In the rows, 128 means zero.
Rows lie near named flat spaces through zero. A row that begins with a name and a colon came from that space; any other row is followed by the name of its block's space that it lies nearest.
mg_bz: [171 111 104 112 167 137 160  88 151 102 138 114 113 101 124 145 155 107
 113  84 127  96 105 130  80  99 135  69 144 103 155]
ft_pr: [116 160 185 143  72 156 113 177 142 108 153  72 141 135  89 138  97 123
 172 123 103 191 131  82 177 128 164 147 176 164 128]
ft_pr: [151  86 119 170 147 155 171  64 143 119  65 146 110  47 183 173 186 142
 144 137 118 118 142 190  82  73  41  57 157  84 185]
qj_gt: [157 118 120 135 134 141 125  91 136 146 123 144 158 134 155 103 121 131
 119 121 129  95 153 147 144 122 122 114 112 129 102]
qj_gt: [135 133 137 151 132 133 107 119 177  83 127 143 123  72 132 142 140 129
 128 184  93 162 175 126  96  66 170 136 129 112 201]
ft_pr: [159 102 174 114  98 117 156 134 162  84 161 142 100  93 109 153 147 120
 131  96 112 125  74 113  89  96 129  87 134 104 153]
tp_ph: [109 104 162 101  98 107 144 158 138 115 164 173 106 118 107 145 147 122
 128 143 119 144  77 105 100 137 109 134  87 120 143]
qj_gt: [172 120 118 118 152 143 124  91 183 105 146 152 143 101 135 118 127 108
 107 145 104 110 157 125  95  79 178 109 107 108 161]
mg_bz: [130 129 110 162 145 109 111 116 151 103 134 156 117  79 145 145 160 136
 123 160 109 150 158 121 102  73 141 134 133 122 180]
mg_bz: [109 111 190  81  74 188 139 135 146 141 188 135 194 174  87  97 112 109
 150 140 113 144 114  92 184 201 111 137  38 175  87]
qj_gt: [171 134 140 128 132 148 122  85 129  94 129  69 155 148 114  93 119 140
 117  67 141  83 144 145 156 144 156  94 133 139  96]
qj_gt: [ 56 156 140 146 107  65 105 205  75 104 117 108  68 130  97 157 142 160
 137 144 144 183  98 113 126 152 124 185 157 137 149]
tp_ph: [180 126 126 139 158 132 124  60 121  71  69  67 123 122 137 100 130 161
  98  77 153  56 160 202 115 124 149  78 145  95 124]
tp_ph: [ 57 156  15 147 215  64 111 150  68 144 116 132  76 118 131 164 184 133
 106 157 156 162 130 109  89 132 116 177 147 137 176]
ft_pr: [131 135  86 150 146  99 114 151 168 153 181 199 120  86 150 158 142  97
 129 169  93 173 136  65 101  48 158 155 147 134 172]
tp_ph: [139 132 167 105 113 162 130 135 161 100 100 104 125 121 112 127  92 116
 133 158 110 134 144 148 107 119 168 122 131  98 156]
ft_pr: [136 120 106 139 154 143 142 101 131 133  84 125 119 103 154 143 137 128
 129 141 128 119 146 162 103 106 108 105 148 102 154]
tp_ph: [141 146 140  98 129 139 105 147 173 115 125 137 131 132 116 111  73 103
 112 181 105 134 160 124 102 102 216 157 115 102 154]
tp_ph: [163 151 103 128 140 106 107 133 131 147 154 124 139 156 132 102  93 116
 111  91 134 103 132 104 147 111 184 139 155 139  88]
qj_gt: [104 121 103 179 133  89 119 131 122 130 149 177 112  80 153 161 187 146
 136 150 118 166 132 105 120  88  87 142 135 144 164]
mg_bz: [128 141 120 150 123 101  86 136 124 160  94 172 137 140 169  96  87 148
 111 178 129 116 179 157 143 110 152 177 118 117 106]
qj_gt: [ 83 162  80 110 152  83 116 192  94 156 165 123  98 160  98 145 122 106
 123 123 142 163  91  68 125 148 157 179 152 152 123]
mg_bz: [159 145 118 129 151 194 140  97 152 123 102  60 153 123 126 131 105 103
 146 113 116 129 164 137 136 111 157  91 178 126 143]
qj_gt: [139 120 154 134 119 106 145 113 104  54 154  65 102 119  85 139 182 156
 126  36 149 111  76 123 127 151 111  81 145 141 128]
mg_bz: [132 117 166  76 120 138 168 143 121  84 101  72  83 136  83 145 119 120
 125  89 144 106  66 154  83 161 131  88 142  86 141]
qj_gt: [117 132  84 127 147 117 128 138 114 184 147 161 138 146 146 128 126 111
 127 131 134 131 121 103 140 131 113 147 127 145 104]
ft_pr: [136 130 167 119 101 136 132 135 113 116  91  89 121 150 119 115  96 144
 132 105 142 106 119 163 141 155 129 118 143 113 100]
mg_bz: [ 79 122 147 129 103 153 135 144 122 130 174 129 152 129 100 144 166 125
 159 146 116 183 115  84 161 167  83 143  90 178 137]
tp_ph: [141 107 189 106  88 159 148 125 148 108 117 122 134 127 116 124 113 128
 139 129 119 118 113 150 125 142 116 103 106 110 125]
tp_ph: [137 118 156 104 127 132 138 119 138  81  98 108 105 118 111 127 125 135
 114 131 131 107 121 165  90 133 144 108 115  90 154]
mg_bz: [121 117 118 149 116  82 114 134 123 138 192 189 135 122 136 125 166 140
 121 119 126 136 110  85 145 119 107 148  95 162 111]
mg_bz: [ 89 131  69 160 167 101 113 124  98 166  80 169 112 110 174 141 149 145
 120 186 138 140 165 157 112 115  91 162 128 117 151]
ft_pr: [157 111 131 112 141 130 142  91 131 102 126 116 128 129 123 114 140 133
 108  92 140  84 117 151 112 137 128  92 109 113 121]
ft_pr: [107 128 184 166  56 105 119 177  90 173  55 150 108 139 171 129  81 170
 156 150 139 136 126 179 166 134  74 158 169 110  80]
ft_pr: [ 93 131 107 141 133 129 121 139 125 147 155 153 140 120 129 142 154 122
 141 160 118 169 137  95 140 130 107 153 111 158 144]
tp_ph: [117 135 111 183 141 132 152 116  94 106 102  59  99  87 130 181 186 148
 163  74 139 157 112 131 134 113  68  84 218 142 157]
qj_gt: [100 111 122 146 111 124 135 139 106 195 101 188 134 130 174 135 127 137
 143 168 131 137 130 147 145 136  55 148 115 128 105]
mg_bz: [138 128 109 168 138 127 126 109 153 104 195 133 141  82 124 154 188 122
 144 107 103 166 132  69 136  81 125 110 145 168 164]
tp_ph: [104 134  69 168 158  94 115 123  99 157 154 155 130 118 151 141 175 138
 128 124 136 146 135  99 145 118  93 147 135 163 126]
ft_pr: [114 133 146 130 113 146 140 154 143 119 126 114 113 105 115 161 129 114
 153 146 109 171 119 112 115 110 128 125 159 123 165]
[ 80 133 118 153 114 118 111 152 102 170 132 162 142 137 145 131 138 141
 145 168 128 165 142 113 164 147  86 173 111 160 115]  ft_pr
[146 126 170 149  99 154 134 128 168  91 131 113 126  84 122 152 134 125
 154 136  97 160 137 120 121  84 139 105 159 122 170]  tp_ph
[160 114 158 160 124 104 135  83 124  18 160  67 107  86  93 139 207 170
 122  34 138 108 100 128 121 118 119  65 143 141 152]  qj_gt
[ 88 135 173 154  75 146 119 153 106 130 143 107 153 140 112 130 137 150
 167 133 124 175 131 109 192 167  87 150 123 177 107]  ft_pr
[119 134 138 181  81  82 103 182 141 177 154 214 119 100 172 150 118 133
 151 170 100 179 131  88 147  62 117 176 162 141 125]  ft_pr
[157 110 142  98 113  71 120 130 119 125 163 173 121 164 124  87 114 141
  86  85 151  64  86 130 123 148 146 133  78 119  70]  ft_pr
[142 141  96 141 150 123  96  93 109 145 133 122 170 166 143  78 117 145
 106 109 147  89 171 138 174 151 146 144 103 157  77]  ft_pr
[135 136 141 112 124 133 124 126 112 121 107  94 132 159 116 104 101 137
 119 107 145 101 129 151 142 160 143 127 126 123  98]  ft_pr
[217 122 111 118 160 174 140  61 190 115 151 111 167 114 139 108 112  93
 114  85 108  81 156 124 116  74 185  67 144 116 129]  mg_bz
[122 123 131  91 136 151 146 127 115 143  79 110 122 154 126 119  97 121
 121 139 144 102 123 170 113 165 120 121 116  98 116]  mg_bz
[110 152  62 145 165 106  86 127 114 179 153 166 161 155 151 100 122 124
 110 159 132 134 175 100 160 129 151 184 104 165 104]  ft_pr
[ 95 129 168 109  88 157 132 183 172 138 153 164 130 109 110 157 108  95
 159 207  85 201 125  86 116 111 142 161 113 128 174]  tp_ph
[135 101 108 148 139  77 147 106 108 106 176 154 103 101 129 149 207 147
 117  65 143 111  74 107 112 120  75  94 121 142 129]  qj_gt
[ 74 131 157 113  91 109 137 204  99 165  80 149  83 141 130 154  92 130
 146 179 134 162  94 145 114 151  98 170 145 100 128]  ft_pr
[213 126  81 137 170 126 152  76 147 125 174  99 135 118 136 131 146 102
 116  15 133  76 101  99 122  78 151  54 191 134 105]  mg_bz
[145 153 119 161 132 142 100 130 171 121 141 130 144  97 139 134 114 114
 139 162  93 166 181 100 134  63 184 144 164 137 165]  tp_ph
[ 64 125 117 134 111 127 159 178  86 179 150 134 112 133 119 177 161 116
 170 125 134 188  70  83 148 163  44 141 150 164 122]  tp_ph
[154 124  97 125 145 184 140  94 147 193 134 141 185 145 159 112 105  95
 140 130 118 115 158 121 160 123 115 111 126 146  95]  qj_gt
[ 59 193  26 134 177  65  83 217  89 198 181 147 107 166 116 146 113  94
 124 162 134 200 126  30 142 125 184 232 170 178 127]  qj_gt

Rows lie near named flat spaces through zero. A row that begins with a name and a colon came from that space; any other row is followed by the name of its block's space that it lies nearest.
trgh: [118 124 160 150  96 103 105 135 149 160 138 151 127 139  85 153 104  48
 146  87 129  89 113  92 158 162  91 108 121 163 149]
cfth: [127 170  92 115 144 128 155 108 161 124 102 135 154 108 200  74 159 167
 124 171  97 168 129 127 109 133 193 116 119 122 134]
znqh: [134 100 147 105 158 145 143 124 115  97 127 155 110 138 135 125 168 141
 120 159  98 136 172 147 114 118 143 143 142  86 123]
znqh: [142 139 100 128 153  72 120 167 136  97 138 110 120 159 102 124 107  96
 155 120 199 185  57 149 121 109  67  95 161 202 130]
trgh: [126 139 177 142 178 125 132 134 109 126 139 135  74 152 141  69 203 103
 157 120 128 161 122 153 130  93 121 150  61 116 173]
cfth: [190  95 149 118 126 148 116 133 149  98 156 139 127 128 120 164  96 111
 116 133  71  93 154 153  89 155 104 122 161 130  97]
cfth: [131 107  72  92 109 134 123  79 136 130 113 121 120  66 144 144 122 214
  78 203 123 134 180  77 113 113 205 154 200  46  68]
znqh: [159 149 132 130 144 116  99 157 157 110 155 125 147 124 124 121 115  87
 168 120 181 130 112 157 136 131 130 124 154 177 167]
trgh: [173 132 168 103 177 142 129 175 143 117 122 170 171 172 141 121 110  49
 171 108  98 106 137 163 112 199  99  99 160 186 165]
znqh: [ 91 130 126 147  97 147 127 133 124 106 145 119 160 116 108 155 135 146
 133 117 179 106 142 159 170  99 157 144 115 125 157]
trgh: [ 85 140  87 139  95 101 160 124 147 120 129 106 128 121  97 142 121 158
 110 146 169 146 107 108 147  95 144 105 133 124 113]
cfth: [120 122 109 132 127 103 120 116 113 123 120 121 105 129 133 122 138 144
 117 131 135 165 101 121 121 105 105 131 120 130 108]
qzjp: [100 152 128 174  71  92 162 103 192 147 147 123  99 121 104 123 133 107
 109 127  85 123  96  84 133 119 129  85  65 133 119]
qzjp: [164 138 182 127 182 153 154 180 133 123 171 103  97 158  86 109 130  91
 164 119 158 103 143 167 120 118 121 126 125 126 165]
znqh: [101  72 208 124 137 127 147 125 126 123 142 193  69 162  64 150 186  62
 129 136  85  92 192 102 153 129 118 134 121  69 144]
qzjp: [ 86  86 179 101 140 152 182 129 130 119 117 192 118 158  85 152 175 102
 120 161  84  85 216 107 153 146 165 122 151  56 141]
trgh: [143  90 129 109 130  88  69 125 123 129 133 154 102 119  92 157 115  85
 138 134 169 132 132  91 141 133 100 143 199 131 118]
qzjp: [120 164 193 142 154 178 234 172 171 145 165 103 110 163  77 101 141 105
 145 131 104  64 171 144 130 131 174  91  77  91 171]
qzjp: [126  94 128 101 149 106 133 112 108 148 116 133  64 129  98 128 140 137
 107 163 126 144 148  71 117 115 121 138 167  70  89]
trgh: [118 143 159 143 120 143 148 126 145 147 126 145 137 138 137 115 141 101
 134 111  81 102 136 125 134 153 135 115  82 131 151]
trgh: [174 146 120 115 160 198 161 118 100 127 109  94 146 123 215  89 126 211
 100 136  38 131 143 177  60 142 146 142  84 103  95]
znqh: [116 139  82 129 126 107 160 130 123 117 113  98 126 140 132 123 113 168
 107 137 135 171  84 130 107 108 105 102 125 144  92]
cfth: [ 87 125 150 127 145  80 146 148 119 179 122 128  69 160  50 121 132  71
 146 120 187 131 111  56 163 120  98 110 141 117 142]
qzjp: [120   8 183 114  89 149  74  82  94  58 130 240 125 132 117 220 179 102
  92 134  29  90 218 151 139 141  98 174 152  76 100]
cfth: [144 104 127 133 122  92 112 120 134 119 144 127  80 131  99 141 124 112
 117 133 125 146 108 109 113 111  86 123 140 129  97]
cfth: [115 139 146 136 109 174 114 128 120 148 133 125 169 104 134 139 122 135
 140 108 145  73 166 139 162 141 175 156 116 113 165]
qzjp: [153 101 175 119 167  96 118 145 134 131 154 146  54 154  74 121 147  61
 148 135 138 132 134 105 123 121  89 126 152 116 134]
qzjp: [124 113 143 118 129 175 158 122 111 127 124 127 135 128 132 139 134 164
 107 138  88  96 175 140 119 132 153 140 120  81 115]
cfth: [137 129 141 141 106 126 129 139 174 106 166 132 136 119  94 152 117  99
 138 132 142  98 142 140 141 126 145 115 142 138 144]
qzjp: [146 164 109 186  79 100 109 122 171 120 173  77 117 107 127 123 102 126
 128  97 140 142  53 149 118  96  98 110  64 186 125]
znqh: [160 150 132 136 118 147 124 131 165 131 153 111 143 104 136 124 107 127
 134 130 121  99 138 139 119 139 158 125 127 134 138]
znqh: [ 82 120 129 152  81 122 156 111 121 160 121 117 110 134  92 152 117 136
  98 110 107 106 118  86 144 123 110 113  89 107 103]
trgh: [131 149  71 138 102 152 151 137 114 118 128  59 167 116 139 147  70 208
 100 118 150 131  94 161 107 111 122 118 123 147  88]
trgh: [137 123 129 120 120 155 126 114 128 131 120 139 149 113 153 134 124 146
 116 135  91 106 157 130 120 148 152 138 131 110 120]
qzjp: [129 133  91 110 147 113 114 132 105 134 114 104 126 118 133 119 115 158
 130 141 185 161 110 118 127 111 130 139 167 129 117]
cfth: [126 128 132 111 149 106 162 146 151 135 126 137 108 150  91 125 123  99
 133 149 135 131 132  98 125 139 126  96 164 123 124]
znqh: [190  88 191 119 137 174  64 125 118 131 167 147 112 103 119 154 122  95
 141 116 106  60 194 145 124 149 134 181 152  95 142]
trgh: [145 156 102 122 155 146 174 152 124 110 121  90 148 148 155 105 111 170
 123 132 119 153 101 171  91 125 120 104 116 151 113]
cfth: [157 124 115 122 124 106 142 126 184  92 151 137 117 121 119 135 124 120
 118 166 105 140 130 130 102 126 137 100 161 132 106]
znqh: [ 79  98 112  91 168 122  88 106  27 135  48 179 144 144 187 109 185 154
 131 125 145 188 134 119 151 129 114 178 140 112 135]
[151 125 152 113 173 128 130 134 123 124 123 148 106 146 148  96 158 108
 142 138 101 147 137 137 108 136 122 132 126 123 139]  trgh
[171 102 107  99 166 149 100 126  65 132 126  80  91 112 138 127 107 195
 109 142 157 148 135 136  91 100 112 174 168  88  80]  qzjp
[ 93 125  92 134 117  93 107  94  94 149 106 111  90 107 137 112 152 170
 109 137 163 178  99  87 140  84 125 153 113 103 106]  cfth
[135 116 132 130 137 110 104 150 119 105 145 126 123 141 100 144 121 102
 147 114 179 139 109 150 139 112  94 131 150 157 140]  znqh
[128  84  83  95  96 135  84  85 116 114 117 141 141  69 134 176 115 191
  89 178 144 120 183  97 135 118 180 170 213  68  81]  trgh
[134 142 144 119 155  90 170 132 173 145 117 156  92 158 122  90 147  76
 134 150  77 149 115  84 106 155 117  79 125 134 126]  znqh
[160 144  68 123 132 100 128 125 113 148 104  77 118 130 155 114  71 168
 103 123 118 177  54 110  74 134  71 103 136 166  63]  znqh
[148 124 112 125 100 198 112 107 103 129 121 107 183  89 179 152  97 200
 100 121  89  84 165 161 112 145 165 163 122 104 105]  trgh
[130 135 150 137 107 173 150 116 160 125 151 128 142 102 132 133 139 147
 118 144  93  78 182 139 133 130 193 137 108  86 141]  znqh
[114 149 131 129 139  88 139 140 158 148 124 141 114 142 108 105 135  79
 151 131 151 144 106  93 143 137 126  99 135 150 151]  qzjp
[167 117 149 149 140 121  60 142  77 146 153  88  89 131 113 130 101 106
 148  70 174 132  80 147 122 109  48 163 106 163 129]  trgh
[115 144 111 126 125 107 168 145 158 123 122 129 141 148 110 129 113 114
 129 137 130 137 108 118 126 140 123  83 141 152 124]  trgh
[151  97 143 125 144  81 109 120 114 149 130 131  48 148  97 125 126  91
 119 124 107 154  98  81 102 125  54 122 134 125  89]  cfth
[106 121 106 151  90 111 110  99 112 146 137  92  91 100 109 140 124 167
 102 125 156 138 107  98 139  84 122 149 106 102 100]  trgh
[173 119 109 128 105 102 100  83 185 114 154 134  89  76 147 124 135 142
 102 178  83 143 138  99  94 116 159 133 149 101  88]  cfth
[116 139 119 104 155 128 138 140 118 144 100 139 149 137 139 112 130 125
 142 138 150 137 136 113 138 147 147 124 158 128 143]  qzjp
[120 117 125 144 110 104  98 110 116 138 136 119  92 115 114 133 135 128
 121 119 147 142 109 107 137 102 108 145 114 121 118]  cfth
[144 150 124 104 187 124 169 155 116 170 130  72  70 138  97  85 117 149
 135 154 179 143 125  93 108 108 140 123 155  90 118]  qzjp
[ 90 158  74 119 145 142 136 148 114  53 118 119 205 119 172 115 165 194
 150 152 224 182 125 216 159  76 191 146 144 152 174]  znqh
[104 130 114 150  94 148 116 133 117  93 143 113 173 117 127 158 124 156
 129 107 170 118 124 180 156 100 138 144 110 147 146]  cfth

Rows lie near named flat spaces through zero. A row that begins with a name and a colon came from that space; any other row is followed by the name of its block's space that it lies nearest.
pp_rq: [ 92 164 121 192 152 167 106 192  89 158  96  97 114 157  81 135  99 147
 125 147 168 129 120 103  84 161  77 116 103 190 184]
tn_ns: [120  95  79 105  96 106 162 110 112 144 124 149 166 159  75 165 115 118
  60 133 101 138  40 114 133  77 137  86 132 132  86]
gl_jg: [110 159 115 127 119 110 129 168 136  90 120 165 150 160 117 149 123 118
 154 176 153 171 147 111 166 154 131 142  98 112 150]
cj_jq: [ 97 158 128 168 140 137 114  78 133 141  89  72  85 122 131  69  96 112
 177 159  91 101 112 138  91 127  95 132 136 165  94]
gl_jg: [108 128  93 123 104 110 166 108 131  88  88 179 139 125 119 109 105 113
 143 183 119 148 115 101 160 122 144 143  96 122 106]
pp_rq: [125 130 125 132 134 126 113 123 144 136 133 121 134 123 133 121 120 142
 127 118 123 123 136 140 119 128 128 127 144 125 125]
gl_jg: [142  93 123 130 113 150 179 118  59 142 106 124 103 126  88 139 130 105
  81 124 122 115  49  95 112  93 117 103  97 167 122]
gl_jg: [115 146 149 125 132  91  81 141 141  82 108 108 100 164 154 129 146 105
 216 197 121 159 106 134 139 150  89 150  86 131 124]
cj_jq: [145 156 128 122 113 152 188  96 110 116 134 131  97 137 110 155 111  89
 124 141 126 121 106 111 158 110 160 123 101 120 118]
bp_dh: [101 166  97 152 153 125  87 134 179 103 105 137 118 130 133 131  56 200
 155 182 151 147 123 137 119 139 130 139  88 129 145]
bp_dh: [180 131 177 140 155 141 101 137 116  77 135  97  60 100 165 121 120 138
 164 123 141 138 102 139 118 142 114 152  83 133 177]
pp_rq: [130 114 130 167 131 153  80 232 139 104  91 166 136 147 146 166 148 146
 179 130 179 120 166  87 136 230  91 182  80 161 237]
pp_rq: [131 102 119 131 124 127 124 105 134 137 115 123 127 113 134 111 124 133
 123 114 105 107 107 131 112 120 122 129 139 139 113]
tn_ns: [181 151 146 164 144 154 130 140 125  78 142 123 104  88 138 103  86 127
 121  82 133 140 134 132 130 153 141 153 130 119 197]
cj_jq: [123 124 132 111 142 127 137 118 108 134 131 124 106 119 121 135 117 166
 105 155 150 143 100 132 115  86 134 104  93 130 108]
gl_jg: [139 104 155 137 118 146 104 179 123 128 110 132 116 153 154 163 189  95
 185 121 142  97 152 101 139 196  95 165 103 154 177]
bp_dh: [175 112 161 103 130  87  92 152 122  86 172 108 134 140 141 144 155 109
 123 100 113 173  87 156 137 120 116 124 141 100 146]
bp_dh: [ 93 139 122 134 138 114 114 120 134 131 106 125 128 121 134  90 120 146
 151 166 130 138 147 133 114 124 115 129 125 134 104]
tn_ns: [114  97  85 134 103 121 146 141 132 127 100 179 178 126 109 122 121 127
 101 120 119 127 127 102 138 140 132 135 140 134 134]
tn_ns: [160  97 158 134 150 151 123 196  99 108 135 168 132  74 152 111 149 175
 103  87 189 144 188 113 123 161 132 153 107 126 208]
tn_ns: [170 148 177 143 121 161 148 137  93 102 131  96  68 145 139 151 160  50
 180 119 126 108 120 109 149 165 114 154  98 143 167]
tn_ns: [128  94 140  98  99 111 159 106  74 151 125 102 117 165 103 149 183  59
 119 140  93 121  57 115 128  89 103  97 125 148  74]
pp_rq: [146  43 127 155 107 162 167 119  60 152  71 133 112  84 117  82 156  95
  98  82 101  73  83  82  91 132  93 137 126 194 139]
cj_jq: [148  68 125 129 116 131 129 107 127 126 101 140 124  92 150 100 141 128
 126  99 101  95 107 118 114 132 120 146 132 145 126]
pp_rq: [111  71 128 143 128 120  87 115 156 117  59 144 112  90 187  68 150 148
 203 151 109  88 146 116 106 170  90 180 108 162 124]
bp_dh: [ 90 131 106 143 131 123 138 111 117 144  98 131 139 111 112  77 106 142
 117 151 122 132 134 124 106 110 119 118 138 144  99]
pp_rq: [117 146 159  87 135 120 139 168  98 132 158 138 123 159 125 177 176 131
 132 169 183 165 158 124 154 116 136 111  87 107 125]
cj_jq: [113 125 152 142 148 110  60 172 125 161 144  79 150 149 131 113 165 130
 136 101 124 136 147 155  88 149  75 117 177 144 141]
cj_jq: [ 94 124  96 111 143 141  87 119 194 205 146 121 147 154 131 197 115 214
 107 125 148  81 140 152 105 115 146 101 137 127 100]
pp_rq: [145  74 144 126 121 155 154 155  67 165 125 132 130 113 113 134 174 118
  80  81 142 103 120 102 107 125 113 115 130 159 148]
bp_dh: [106 154 106 147 135 100 105 148 141 113 130 131 169 133 109  96  96 140
 114 132 123 171 139 142 122 131 119 122 162 117 135]
pp_rq: [107 158 138 121 163 145 115 153  94 223 195  66 145 155  72 169 125 179
  31  89 165 139 127 164  76  71 126  45 174 132 112]
bp_dh: [156 147 153 125 133  86 108 149 121  91 178 111 167 122 127  87 138  92
 108  82 106 188 149 163 137 127 125 124 198  87 143]
cj_jq: [120 180 157 160 162 119  99 127 113 102 129  77  94 112 132  64  97 130
 157 150 128 166 134 154 100 125 100 128 133 133 135]
tn_ns: [132 114 141 109 128 114 134 111 100 139 141 104 119 131 118 124 144 118
 107 128 115 138  91 139 115  90 120 102 133 130  96]
bp_dh: [107 142 135 168 149 118  52 204 132  95  90 114 113 162 135 134 124 149
 193 177 156 157 113 117 109 187  62 154  78 166 191]
cj_jq: [106  98 115 124 111  93 135 154 104  94  88 175 159 120 126  86 149 115
 140 165 129 166 132 102 140 138 107 144 112 134 126]
tn_ns: [171 127 203 119 144 136 120 120  77 124 156  57  60 125 149 123 178  81
 154 109 119 124 101 145 111 116  99 122 119 139 129]
gl_jg: [106  95 119 107 115 105 131 154 122 117 103 177 156 127 137 121 162 136
 140 161 146 145 152 107 144 138 122 141 105 126 122]
gl_jg: [146 141 157  71 143 109 113 108 152 125 182 112 102 143 155 184 144 158
 135 149 147 145 119 164 146  87 159 108 103  84  95]
bp_dh: [156 133 183  91 127 157 194  45 116 149 162 114  82  69 177  86 175  85
 144  94 116  80 210 144 149 100 181 138 156  93  73]
gl_jg: [149 204 112 152 133 163 163 137 127 124 173 116 129 154  75 179  62 119
  75 102 146 147 117 130 148 120 168 102 139 108 166]
bp_dh: [115 109 149 120 147 105 106 105 110 115 102 105  89 103 152  78 134 151
 159 174 123 142 100 140  98 100  98 127  96 144  94]
gl_jg: [135 155 152 161 150 151  90 205 103 157 161  88 141 158 102 156 141 128
 105  80 160 138 149 134 103 163  95 114 157 146 195]
cj_jq: [158 145 156 116 138 153 149 115  99 146 168  88  89 137 114 169 130 119
  99 107 138 120  97 139 123  96 142  99 119 125 126]
tn_ns: [147 146 128 121 129 156 182 168  93 101 140 179 125 117 105 164 112 147
  88 137 191 160 146  96 161 126 167 127  74 112 176]
pp_rq: [ 63 179 157 137 160 127 124 137  89 148 105  98  92 131 127  79 141 141
 176 213 170 155 182 129 104 117  97 117  94 149  96]
gl_jg: [130 153 131  86 124 106 140 131 139  94 151 151 119 160 130 185 130 134
 143 185 155 168 115 130 173 107 158 121  76  90 113]
tn_ns: [108 150  65 179 109 122 133 107 185  94  86 171 179 104 122  62  57 117
 140 117  85 123 161 119 142 170 142 166 178 122 141]
[123 147 106 113 114 131 169 163 117 112 138 182 157 149  97 174 119 130
  96 149 167 161 141 102 170 127 162 121  99 106 148]  gl_jg
[148 157 117 137 111 159 176 145 115  99 127 157 115 149 103 179 106  98
 124 138 149 132 115  94 169 146 155 138  86 125 168]  tn_ns
[108  96 111 139  91 124 127 135 131 155  96 134 164 161 122 127 176  61
 155 111  86  87 135 103 134 170  96 145 166 155 118]  cj_jq
[ 94 149 111 159 142 136 102 139 124 144  97 100 108 155 104 136  95 152
 142 171 136 127  87 122  96 129  93 115  99 168 130]  pp_rq
[132 122 124 113 120 119 139 107 129 122 130 129 123 132 127 136 127 121
 125 138 116 130 103 130 136 109 136 121 121 121 106]  pp_rq
[ 95 170 154 135 154 106 117 142  75 122 125  84 101 142 104  90 124 126
 139 189 146 186 110 139 101  96  90  99 106 143 107]  cj_jq
[ 92 181 155 111 148 124 161 110  79 156 151  94 108 132 104 100 137 121
 115 172 152 163 158 143 118  74 133  86 129 118  74]  pp_rq
[155 178 155 162 154 159 146 106 127  99 142 112  93  68 148  62  86 128
 136  98 135 130 187 143 125 139 153 150 147 112 159]  bp_dh
[142 100 136 117 109 153 153 132 109 153 127 133 119 143 125 172 167  99
 124 109 130  90 118 105 138 137 130 129 115 143 133]  bp_dh
[115 126 119 121 138 153 111  99 156 197 143  91 113 149 125 179 123 164
 114 114 126  73 111 146 100 108 134 100 137 142  98]  cj_jq
[129 169 149 130 160 113  89 114 168  87 137 113  97 105 169  96  97 167
 178 161 140 155 159 161 128 131 136 147 111 101 130]  bp_dh
[110 156 110 148 118 106 139 138 138  67  95 170 147 117 131  76 103 105
 167 170 125 168 163 111 159 158 130 163 119 115 142]  cj_jq
[168 130 133 136 107 147 181 139  97 103 143 153 141 113 111 125 132  74
  96  79 123 133 141 106 159 142 152 139 147 115 165]  pp_rq
[134 144  86 137 112 137 137 153 155 133 148 156 178 158  92 182  95 131
  82  95 130 130 122 120 150 142 155 119 153 113 159]  bp_dh
[106 137 121 160 113 132 159  75 104 111  66 110  89 117 123  60 110  70
 177 172  83 110  98 106 119 127 102 145 115 165  92]  cj_jq
[114 117  91 140 113 116 144 124 137 118 106 165 170 111 114  92 103 129
 105 122 112 137 137 117 133 131 136 135 153 125 125]  tn_ns
[172  97 163 131 154 140 108 168 102 114 150 128 118  82 147 114 138 169
  94  76 160 142 137 136 106 133 124 133 124 127 185]  tn_ns
[103 152 106 169 153 145 104 134 144 112  83 129  97 114 128 109  64 187
 154 176 152 130 115 119 102 142 113 141  78 158 152]  bp_dh
[132 163 123 147 133 149 154 139  95 149 153 105 134 142  79 140 102 115
  73 101 135 140 114 128 118 109 134  95 151 133 141]  pp_rq
[168  79  73 164 109 130  81 105 210 111 107 138 157 116 142 139  70 147
 118  55  61  76  62 136 115 165 128 158 170 139 164]  pp_rq
[185  65 171 133 119 102 132 162  61  61 117 142 130  75 149  52 175  77
 122  81 109 167 112 114 126 145  94 159 138 134 175]  cj_jq
[ 98 128 114 134 129 117 109 131 142 140 109 130 142 138 128 116 127 139
 144 149 125 126 138 128 118 135 113 129 133 138 114]  cj_jq
[135 148 144 152 115 138 176 117 102  79  99 154 116  87 142  51 131  66
 167 134 119 136 186 102 156 160 135 171 130 124 145]  pp_rq
